Below are the code and all the weights of a small trained network. Each question names an input and a target symbol and asks about switching units off, where a switched-off unit gives its printed mean instead of its output.

import numpy as np


def w(rows, s, z=0):
    codes = np.array(rows[::2]) - 128.0
    scale = np.full(codes.shape[1], s)
    scale[-1] = z or s
    return codes * scale


def f(y):
    return np.maximum(y, 0)


def softmax(a):
    e = np.exp(a - a.max(-1, keepdims=True))
    return e / e.sum(-1, keepdims=True)


def log_softmax(a):
    a = a - a.max(-1, keepdims=True)
    return a - np.log(np.exp(a).sum(-1, keepdims=True))


def net(x, mask):
    ids = ['ΘΨαδεξτ'.index(c) for c in x.split()]
    T = len(ids)
    res = E[ids] + P[:T]
    u = 0
    for l in range(2):
        r = res
        for j in range(3):
            rows = slice(2 * j, 2 * j + 2)
            q, k, v = (r @ M[l][rows].T for M in (Q, K, V))
            z = softmax(np.where(np.tri(T) > 0, q @ k.T / 2**0.5, -1e9)) @ v
            o = O[l][rows]
            res = res + np.where(mask[u + j], z, o[:, -1]) @ o[:, :-1]
        u += 3
        y = f(res @ A[l][:, :-1].T + A[l][:, -1])
        res = res + np.where(mask[u : u + 8], y, B[l][:, -1]) @ B[l][:, :-1]
        u += 8
    return log_softmax(res[-1] @ U[:, :-1].T + U[:, -1])


Q, K, V, O, A, B = {}, {}, {}, {}, {}, {}
E = w([
[86,83,88,99,158,116,162,77,92,141,121,106],'Θ',
[149,152,132,114,109,115,233,127,167,120,99,90],'Ψ',
[118,164,191,124,158,125,143,111,79,106,48,84],'α',
[122,205,96,167,154,199,103,152,100,84,160,86],'δ',
[84,231,105,134,209,98,140,139,164,155,105,144],'ε',
[125,124,181,121,114,141,129,199,129,177,156,151],'ξ',
[120,146,91,133,139,145,189,99,92,129,160,249],'τ',
],0.011)
P = w([
[236,167,133,217,211,81,106,28,98,164,82,174],'0',
[66,220,161,34,86,153,85,160,83,139,126,75],'1',
[240,25,34,181,103,198,135,82,157,235,155,35],'2',
[137,190,137,211,76,72,50,162,99,79,30,195],'3',
[50,45,223,157,198,157,231,118,158,53,127,186],'4',
[59,169,149,2,50,107,155,186,91,97,217,61],'5',
[149,133,117,167,207,228,167,17,175,250,126,82],'6',
[167,190,63,176,61,7,112,172,70,71,82,175],'7',
[34,22,195,107,167,240,245,164,231,50,101,179],'8',
[104,72,110,79,97,130,106,191,78,145,158,103],'9',
[115,179,169,187,202,212,205,34,197,201,125,44],'10',
],0.0064)
Q[0] = w([
[237,101,94,235,133,142,55,64,205,218,114,95],'L0H1',
[171,60,61,146,151,217,187,76,193,158,186,107],'L0H1',
[46,57,186,50,60,84,128,254,160,21,150,228],'L0H2',
[10,119,226,164,214,226,195,73,80,50,65,148],'L0H2',
[37,116,156,79,150,138,206,211,125,43,129,151],'L0H3',
[54,156,127,17,117,102,142,177,77,52,146,140],'L0H3',
],0.0059)
K[0] = w([
[239,182,98,227,173,94,97,35,66,148,142,155],'L0H1',
[185,158,155,103,147,116,135,57,85,98,65,65],'L0H1',
[53,86,221,15,192,203,157,137,126,243,243,21],'L0H2',
[82,200,23,11,46,43,171,191,83,61,221,76],'L0H2',
[63,141,144,1,25,81,170,188,64,116,199,122],'L0H3',
[46,77,157,24,76,222,193,184,124,75,162,113],'L0H3',
],0.0059)
V[0] = w([
[63,206,167,52,158,169,166,135,99,46,81,105],'L0H1',
[91,85,111,85,192,71,194,40,58,155,77,184],'L0H1',
[55,139,93,124,186,194,78,153,87,86,220,102],'L0H2',
[127,40,136,91,126,133,60,70,27,104,150,181],'L0H2',
[72,55,143,43,78,123,186,120,146,9,176,62],'L0H3',
[18,96,168,2,50,98,182,199,157,119,192,175],'L0H3',
],0.0057)
O[0] = w([
[59,213,80,169,92,138,133,148,148,122,128,78,253],'L0H1',
[51,113,96,183,112,107,212,99,76,167,113,170,228],'L0H1',
[106,124,124,130,254,176,178,205,104,61,128,74,100],'L0H2',
[184,66,123,233,161,88,133,172,153,126,180,82,100],'L0H2',
[76,140,103,182,134,88,65,75,164,88,163,90,113],'L0H3',
[34,155,214,200,101,105,98,129,140,113,171,95,66],'L0H3',
],0.006,0.0048)
A[0] = w([
[108,200,62,133,115,33,80,173,111,154,178,165,123],'L0N1',
[146,95,187,176,116,124,199,146,169,204,137,144,204],'L0N2',
[146,144,144,149,203,65,112,122,67,165,91,174,107],'L0N3',
[49,161,168,166,187,216,186,109,142,146,108,139,254],'L0N4',
[145,170,106,187,40,106,82,200,57,66,176,244,22],'L0N5',
[111,47,97,230,219,146,217,16,167,154,150,138,177],'L0N6',
[97,155,143,133,92,9,67,208,91,206,99,162,136],'L0N7',
[101,181,70,131,123,37,111,158,2,51,64,117,139],'L0N8',
],0.0056,0.0025)
B[0] = w([
[154,171,77,32,159,78,135,180,153,198,136,97,158],'L0N1',
[192,162,160,189,115,161,123,63,42,127,137,53,170],'L0N2',
[172,49,102,123,173,119,126,154,116,127,61,163,166],'L0N3',
[44,143,158,85,147,189,199,64,191,134,157,139,254],'L0N4',
[178,235,218,144,153,125,156,220,61,141,193,205,143],'L0N5',
[150,181,178,190,161,195,53,210,203,181,56,114,218],'L0N6',
[113,10,136,3,150,46,108,167,123,95,130,125,162],'L0N7',
[81,149,116,162,168,48,116,117,49,40,112,114,215],'L0N8',
],0.0061,0.0079)
Q[1] = w([
[121,123,77,119,37,30,82,119,92,92,146,135],'L1H1',
[212,122,51,95,144,141,114,127,84,211,121,84],'L1H1',
[125,176,90,111,78,102,111,155,50,173,66,41],'L1H2',
[178,149,80,121,91,117,74,155,108,204,139,174],'L1H2',
[124,113,71,156,45,6,94,171,74,44,138,116],'L1H3',
[1,123,219,183,138,108,147,141,159,36,124,156],'L1H3',
],0.0056)
K[1] = w([
[147,134,161,129,146,243,155,45,133,142,101,127],'L1H1',
[197,73,149,148,197,99,60,162,107,124,61,209],'L1H1',
[179,50,178,200,189,102,159,101,124,94,32,95],'L1H2',
[158,126,125,122,128,202,132,116,163,155,55,175],'L1H2',
[136,116,173,111,117,254,104,79,227,227,98,121],'L1H3',
[14,175,165,81,104,181,153,123,177,116,197,77],'L1H3',
],0.0061)
V[1] = w([
[87,175,22,186,140,156,139,53,206,155,120,2],'L1H1',
[152,74,185,119,33,193,199,199,87,132,111,20],'L1H1',
[157,126,102,111,106,88,44,176,86,132,162,35],'L1H2',
[105,105,147,47,145,70,172,172,150,185,93,89],'L1H2',
[155,178,65,163,93,190,170,194,169,204,184,150],'L1H3',
[97,32,37,106,111,163,97,117,144,197,160,85],'L1H3',
],0.0057)
O[1] = w([
[157,164,114,79,101,220,115,111,132,100,12,122,196],'L1H1',
[139,160,73,164,117,87,119,1,215,45,158,83,99],'L1H1',
[166,76,62,80,222,153,182,155,91,156,181,178,49],'L1H2',
[63,185,140,204,99,86,181,133,75,147,183,182,202],'L1H2',
[85,145,228,54,179,154,109,77,169,190,177,173,54],'L1H3',
[59,144,106,182,213,211,72,54,39,153,179,89,3],'L1H3',
],0.0065,0.0055)
A[1] = w([
[124,227,220,175,134,186,110,70,137,166,137,35,250],'L1N1',
[135,196,208,185,97,139,101,254,117,124,121,143,200],'L1N2',
[121,59,90,146,99,164,127,156,49,81,88,112,162],'L1N3',
[96,142,89,19,174,113,95,168,94,121,98,54,231],'L1N4',
[92,93,111,130,169,143,197,99,26,180,156,168,208],'L1N5',
[59,124,198,125,122,139,133,83,160,117,103,173,244],'L1N6',
[86,122,62,165,149,140,44,29,53,89,142,87,117],'L1N7',
[114,93,136,169,137,135,123,194,150,62,89,142,52],'L1N8',
],0.0059,0.0021)
B[1] = w([
[117,76,112,126,182,160,35,3,100,124,125,187,254],'L1N1',
[166,55,188,181,173,134,73,157,138,140,54,62,246],'L1N2',
[157,97,54,176,129,47,205,176,187,125,161,59,179],'L1N3',
[156,54,63,124,219,154,153,129,147,155,142,110,222],'L1N4',
[35,236,132,165,124,190,215,168,35,166,201,123,170],'L1N5',
[153,92,112,108,76,39,169,149,169,142,142,143,241],'L1N6',
[160,90,145,164,29,45,178,136,150,206,199,129,161],'L1N7',
[155,121,97,177,82,75,141,188,162,96,132,70,169],'L1N8',
],0.0061,0.0073)
U = w([
[107,129,74,187,159,87,194,59,90,167,249,124,192],'Θ',
[138,170,106,72,31,137,96,15,148,113,89,187,251],'Ψ',
[173,117,61,187,71,77,159,232,197,67,88,98,125],'α',
[112,143,98,212,229,229,49,78,81,99,94,75,88],'δ',
[160,84,92,2,226,168,194,166,178,121,127,155,82],'ε',
[138,19,229,136,140,83,56,158,188,154,160,105,88],'ξ',
[75,208,189,87,68,185,187,201,43,133,126,149,18],'τ',
],0.0059,0.0021)

Each question gives the input, a string of symbols that net reads in full, and the target symbol t.
The units are the heads (2 rows each of Q, K, V and O) and the neurons (one row each of A and B). Each row of codes is followed by its name. A weight is (code - 128) times the scale printed after its matrix; where a second scale follows, it is the last column's (O, A, B and U).
mask holds one flag per unit, layer by layer, with each layer's heads first. A switched-off unit (its flag False) gives its mean, the last column of its rows in O or B, instead of its output. The means were averaged over made-up inputs and are rounded, as every weight is.
A unit's drop is (log p(t) with every unit on - log p(t) with that unit switched off) / (log p(t) with every unit on - log p(t) with every unit switched off).
k most important neurons: the k neurons with the biggest drops, biggest first
top k neurons in layer l: the k neurons of layer l with the biggest drops, biggest first
heads that matter: for each layer, one digit per head in row order, 1 if its drop is at least 0.15 and else 0, layers parted by /
input τ α Ψ ε τ, target α: heads that matter : 101 / 001
input α Θ δ ε α ξ α Θ α, target Θ: 2 most important neurons : [L0N4, L0N7]
input ε α ε τ τ Θ τ, target ξ: 4 most important neurons : [L0N6, L0N5, L1N2, L0N8]
input α α α α α α α α Θ ε, target ε: heads that matter : 000 / 000
input α α α Ψ α α α δ Ψ α Ψ, target ε: heads that matter : 011 / 111
input α α Θ Θ ξ ξ α ε δ Ψ Θ, target τ: heads that matter : 000 / 100
input ε δ δ α α α δ ε α α Ψ, target τ: heads that matter : 001 / 100
input α Ψ τ ε, target ε: heads that matter : 000 / 001
input ξ Ψ α Θ Ψ δ, target δ: most important neuron : [L1N1]
input ξ α α, target Θ: heads that matter : 101 / 100
input α α Θ τ α ξ Θ, target ξ: heads that matter : 010 / 101
input ε α ξ, target τ: heads that matter : 001 / 100
input α ε Θ Ψ δ, target τ: top 2 neurons in layer 1 : [L1N5, L1N4]
input δ α α α ξ, target α: top 2 neurons in layer 0 : [L0N8, L0N6]
input ε α τ α, target τ: 4 most important neurons : [L0N6, L0N8, L1N5, L0N7]
input α Θ Θ τ α α, target α: heads that matter : 001 / 001
input Θ Θ α α α Ψ, target Ψ: heads that matter : 000 / 100
input Θ α Θ Ψ α Ψ Θ, target Ψ: heads that matter : 010 / 000
input α Θ α Θ α Ψ α Ψ Θ Ψ δ, target Ψ: heads that matter : 010 / 000
input α ξ α ξ δ, target Θ: 3 most important neurons : [L0N7, L0N4, L0N6]
input α α Ψ Θ α ε α α Θ Θ, target Θ: heads that matter : 001 / 001
input Ψ τ α ξ, target ξ: top 2 neurons in layer 0 : [L0N5, L0N8]
input Θ α α Ψ α α α δ ε Θ α, target ε: heads that matter : 010 / 011
input τ τ α α τ, target ξ: 3 most important neurons : [L0N6, L1N2, L0N5]
input Θ δ α ε α, target ε: most important neuron : [L0N4]
input ε α α Θ ξ Ψ Θ ξ α Ψ Ψ, target Θ: top 2 neurons in layer 0 : [L0N7, L0N4]
input δ α τ α α τ ε, target α: top neuron in layer 1 : [L1N1]
input α α Θ Θ Θ α α τ Θ Ψ Ψ, target ξ: top 2 neurons in layer 0 : [L0N5, L0N6]
input α α α Ψ ξ Θ α δ ξ, target δ: top neuron in layer 0 : [L0N2]
input α α α Θ, target Θ: 3 most important neurons : [L0N8, L0N6, L0N4]
